Below is a small trained network, with its code and all its weights. Each question gives an input and a target symbol and asks what happens when units are switched off, that is, made to give their printed mean instead of their output.

import numpy as np


def w(rows, s, z=0):
    codes = np.array(rows[::2]) - 128.0
    scale = np.full(codes.shape[1], s)
    scale[-1] = z or s
    return codes * scale


def f(y):
    return y / 2 * (1 + np.tanh(0.7978845608 * (y + 0.044715 * y**3)))


def softmax(a):
    e = np.exp(a - a.max(-1, keepdims=True))
    return e / e.sum(-1, keepdims=True)


def log_softmax(a):
    a = a - a.max(-1, keepdims=True)
    return a - np.log(np.exp(a).sum(-1, keepdims=True))


def net(x, mask):
    ids = ['αγδζθξ'.index(c) for c in x.split()]
    T = len(ids)
    res = E[ids] + P[:T]
    q, k, v = (res @ M[0].T for M in (Q, K, V))
    z = softmax(np.where(np.tri(T) > 0, q @ k.T / 2**0.5, -1e9)) @ v
    res = res + np.where(mask[0], z, O[0][:, -1]) @ O[0][:, :-1]
    y = f(res @ A[0][:, :-1].T + A[0][:, -1])
    res = res + np.where(mask[1:13], y, B[0][:, -1]) @ B[0][:, :-1]
    return log_softmax(res[-1] @ U[:, :-1].T + U[:, -1])


Q, K, V, O, A, B = {}, {}, {}, {}, {}, {}
E = w([
[172,134,171,133,135,149],'α',
[132,53,128,104,90,13],'γ',
[19,151,103,93,155,61],'δ',
[110,219,195,136,5,67],'ζ',
[74,146,186,6,165,253],'θ',
[66,185,105,158,97,140],'ξ',
],0.015)
P = w([
[159,83,86,22,123,254],'0',
[133,111,162,33,87,130],'1',
[138,68,146,94,113,84],'2',
[125,80,146,135,131,89],'3',
[132,88,94,110,107,95],'4',
[118,144,108,91,96,76],'5',
[87,245,144,114,141,57],'6',
[104,103,99,157,151,109],'7',
[105,135,87,99,96,90],'8',
[109,164,53,88,84,91],'9',
],0.0068)
Q[0] = w([
[2,155,41,121,107,182],'H0',
[160,193,184,193,244,26],'H0',
],0.0064)
K[0] = w([
[254,36,89,69,49,161],'H0',
[129,153,129,134,139,160],'H0',
],0.0082)
V[0] = w([
[15,206,85,119,218,59],'H0',
[192,2,124,110,157,86],'H0',
],0.0061)
O[0] = w([
[206,74,47,23,163,37,3],'H0',
[41,255,77,104,225,182,189],'H0',
],0.0074,0.00077)
A[0] = w([
[33,2,126,148,59,226,19],'N0',
[156,136,212,112,215,111,254],'N1',
[81,10,158,105,232,203,136],'N2',
[122,177,99,145,196,104,153],'N3',
[10,142,164,172,123,209,108],'N4',
[202,107,186,127,129,85,75],'N5',
[213,175,110,125,114,108,36],'N6',
[217,122,113,214,66,137,113],'N7',
[73,166,89,100,79,134,103],'N8',
[57,103,123,55,122,130,217],'N9',
[77,59,179,140,163,113,213],'N10',
[206,137,190,140,97,57,124],'N11',
],0.0086,0.0053)
B[0] = w([
[203,49,183,139,88,89,132],'N0',
[81,112,34,53,107,117,225],'N1',
[84,186,161,55,64,124,162],'N2',
[125,83,118,170,110,174,157],'N3',
[163,167,153,77,177,130,239],'N4',
[156,53,194,114,170,166,162],'N5',
[166,10,207,88,146,165,123],'N6',
[116,105,238,129,82,182,146],'N7',
[156,80,160,184,134,110,178],'N8',
[124,128,111,147,106,55,253],'N9',
[121,128,92,119,38,104,195],'N10',
[140,2,197,156,90,177,207],'N11',
],0.0081,0.0065)
U = w([
[48,152,23,82,115,21,231],'α',
[159,178,134,84,162,218,252],'γ',
[173,103,192,164,102,72,173],'δ',
[89,5,180,157,94,132,2],'ζ',
[136,99,236,95,3,94,5],'θ',
[254,61,111,18,225,36,34],'ξ',
],0.0068,0.005)

Each question gives the input, a string of symbols that net reads in full, and the target symbol t.
The units are the heads (2 rows each of Q, K, V and O) and the neurons (one row each of A and B). Each row of codes is followed by its name. A weight is (code - 128) times the scale printed after its matrix; where a second scale follows, it is the last column's (O, A, B and U).
mask holds one flag per unit, heads first, then neurons. A switched-off unit (its flag False) gives its mean, the last column of its rows in O or B, instead of its output. The means were averaged over made-up inputs and are rounded, as every weight is.
A unit's drop is (log p(t) with every unit on - log p(t) with that unit switched off) / (log p(t) with every unit on - log p(t) with every unit switched off).
The circuit of an input: a set's keep is (log p(t) with only the set's units on - log p(t) with every unit switched off) / (log p(t) with every unit on - log p(t) with every unit switched off). Starting from the 12 units with the biggest drops (on a tie, the unit counted first), units are removed one at a time, each time the one whose removal leaves the highest keep (on an exact tie, the one counted first), for as long as the keep stays at least 0.8.
circuit, biggest first: the units of the circuit, biggest drop first
top k neurons: the k neurons with the biggest drops, biggest first
drop when u is switched off: that unit's drop, to one decimal
input α γ α, target α: circuit, biggest first => [H0; N1; N11]
input α α α δ γ ξ, target γ: circuit, biggest first => [H0; N4]
input α ξ γ, target ζ: top 3 neurons => [N11; N5; N4]
input α ξ α ξ γ, target ζ: top 2 neurons => [N11; N4]
input α ξ α, target ζ: circuit, biggest first => [H0; N11; N4]
input α γ δ δ θ, target α: top 2 neurons => [N9; N1]
input ξ α α α θ, target θ: top 3 neurons => [N0; N2; N9]
input θ δ γ ζ γ α α γ ξ, target γ: top 4 neurons => [N4; N1; N10; N3]
input δ θ α α γ δ γ, target ξ: top neuron => [N5]
input α δ θ, target α: drop when N11 is switched off => 0.3
input δ δ ξ γ δ θ δ α δ γ, target ξ: drop when N4 is switched off => -0.1
input α α θ, target θ: drop when H0 is switched off => 0.7
input δ α δ δ δ α α α δ α, target ξ: drop when H0 is switched off => 1.2
